Below are the code and all the weights of a small trained network. Each question names an input and a class and asks about switching units off, where a switched-off unit gives its printed mean instead of its output.

import numpy as np


def w(rows, s, z=0):
    codes = np.array(rows[::2]) - 128.0
    scale = np.full(codes.shape[1], s)
    scale[-1] = z or s
    return codes * scale


def norm(h):
    return h / np.sqrt((h * h).mean(-1, keepdims=True) + 1e-5)


def f(y):
    return np.maximum(y, 0)


def log_softmax(a):
    a = a - a.max(-1, keepdims=True)
    return a - np.log(np.exp(a).sum(-1, keepdims=True))


def net(x, mask):
    res = np.array(x, float).reshape(1, 5) / 4 @ E
    u = 0
    for l in range(2):
        y = f(norm(res) @ A[l][:, :-1].T + A[l][:, -1])
        res = res + np.where(mask[u : u + 6], y, B[l][:, -1]) @ B[l][:, :-1]
        u += 6
    return log_softmax(norm(res)[-1] @ U[:, :-1].T + U[:, -1])


A, B = {}, {}
E = w([
[145,116,98,127,143,127,143,151,112,98],'x0',
[191,89,194,217,84,74,104,202,94,191],'x1',
[71,93,254,118,136,83,143,160,55,45],'x2',
[117,152,107,189,160,123,129,147,152,82],'x3',
[111,170,155,140,179,75,152,104,159,188],'x4',
],0.0093)
A[0] = w([
[91,115,97,62,49,91,108,148,124,154,174],'L0N1',
[49,146,217,104,193,112,108,166,1,89,251],'L0N2',
[59,136,179,109,135,108,161,84,133,78,117],'L0N3',
[98,173,102,111,98,51,95,115,133,169,218],'L0N4',
[53,110,153,100,155,143,199,73,101,51,182],'L0N5',
[201,139,153,223,95,99,97,179,50,189,231],'L0N6',
],0.008,0.0018)
B[0] = w([
[83,161,67,165,222,114,131,138,126,159,165],'L0N1',
[61,159,168,100,16,100,76,45,62,78,254],'L0N2',
[185,15,108,70,229,110,91,168,68,145,188],'L0N3',
[103,104,56,173,148,175,133,118,155,86,167],'L0N4',
[122,26,98,138,151,127,41,111,211,190,213],'L0N5',
[136,113,130,123,121,68,174,255,231,172,238],'L0N6',
],0.0092,0.0097)
A[1] = w([
[58,140,163,222,66,70,188,102,129,162,173],'L1N1',
[194,130,254,127,64,55,163,166,35,102,39],'L1N2',
[113,153,118,154,192,119,204,95,163,41,212],'L1N3',
[101,147,27,163,158,161,93,15,77,56,253],'L1N4',
[154,108,69,100,215,220,136,45,149,144,156],'L1N5',
[189,139,20,155,184,198,108,194,173,207,128],'L1N6',
],0.0077,0.0026)
B[1] = w([
[122,118,101,102,50,176,90,131,137,61,174],'L1N1',
[89,247,84,199,86,58,154,137,151,79,186],'L1N2',
[134,126,154,84,95,152,106,126,77,119,154],'L1N3',
[109,156,145,80,211,108,138,76,31,185,225],'L1N4',
[107,197,174,173,19,150,158,120,69,48,216],'L1N5',
[198,130,132,149,173,173,193,138,194,142,247],'L1N6',
],0.012,0.011)
U = w([
[156,211,131,136,155,215,197,68,92,90,101],'0',
[205,128,110,166,143,158,161,198,225,135,131],'1',
[96,90,157,85,166,110,46,71,60,105,244],'2',
[74,183,149,170,9,64,104,169,136,60,45],'3',
],0.013,0.0011)

Each question gives the input, the list of numbers given to net, and the class t.
The units are the neurons (one row each of A and B). Each row of codes is followed by its name. A weight is (code - 128) times the scale printed after its matrix; where a second scale follows, it is the last column's (A, B and U).
mask holds one flag per neuron, layer by layer. A switched-off neuron (its flag False) gives its mean, the last column of its row in B, instead of its output. The means were averaged over made-up inputs and are rounded, as every weight is.
A unit's drop is (log p(t) with every unit on - log p(t) with that unit switched off) / (log p(t) with every unit on - log p(t) with every unit switched off).
The circuit of an input: a set's keep is (log p(t) with only the set's units on - log p(t) with every unit switched off) / (log p(t) with every unit on - log p(t) with every unit switched off). Starting from all 12 units, units are removed one at a time, each time the one whose removal leaves the highest keep (on an exact tie, the one counted first), for as long as the keep stays at least 0.8.
circuit, biggest first: the units of the circuit, biggest drop first
top k neurons: the k neurons with the biggest drops, biggest first
k most important neurons of layer l: the k neurons of layer l with the biggest drops, biggest first
drop of u: that unit's drop, to one decimal
input [-5,0,-2,-8,-3], class 0: circuit, biggest first : (L0N6; L0N2)
input [5,0,-4,2,-7], class 0: top 4 neurons : (L0N6; L0N2; L1N4; L0N5)
input [5,5,-1,6,4], class 1: circuit, biggest first : (L0N2)
input [-3,0,0,5,-4], class 0: 3 most important neurons of layer 0 : (L0N6; L0N2; L0N5)
input [-2,0,-7,2,2], class 0: 3 most important neurons of layer 0 : (L0N6; L0N5; L0N4)
input [8,0,7,7,-1], class 2: top 4 neurons : (L0N6; L0N5; L1N5; L0N3)
input [6,0,0,-8,-6], class 0: top 2 neurons : (L0N6; L0N2)
input [-2,0,-5,8,6], class 0: top 2 neurons : (L0N6; L0N5)
input [3,5,0,-2,-4], class 1: top 3 neurons : (L0N6; L0N2; L1N5)
input [-3,-4,1,1,8], class 2: top 2 neurons : (L0N6; L1N6)
input [-7,0,-1,-1,-6], class 0: 2 most important neurons of layer 0 : (L0N6; L0N2)
input [-8,-1,7,1,6], class 2: drop of L0N3 : 0.2
input [-7,5,-2,7,-6], class 1: drop of L0N2 : 0.5
input [-2,3,-2,-4,-5], class 1: drop of L1N3 : 0.0
input [3,-2,1,-8,0], class 2: top neuron : (L1N6)
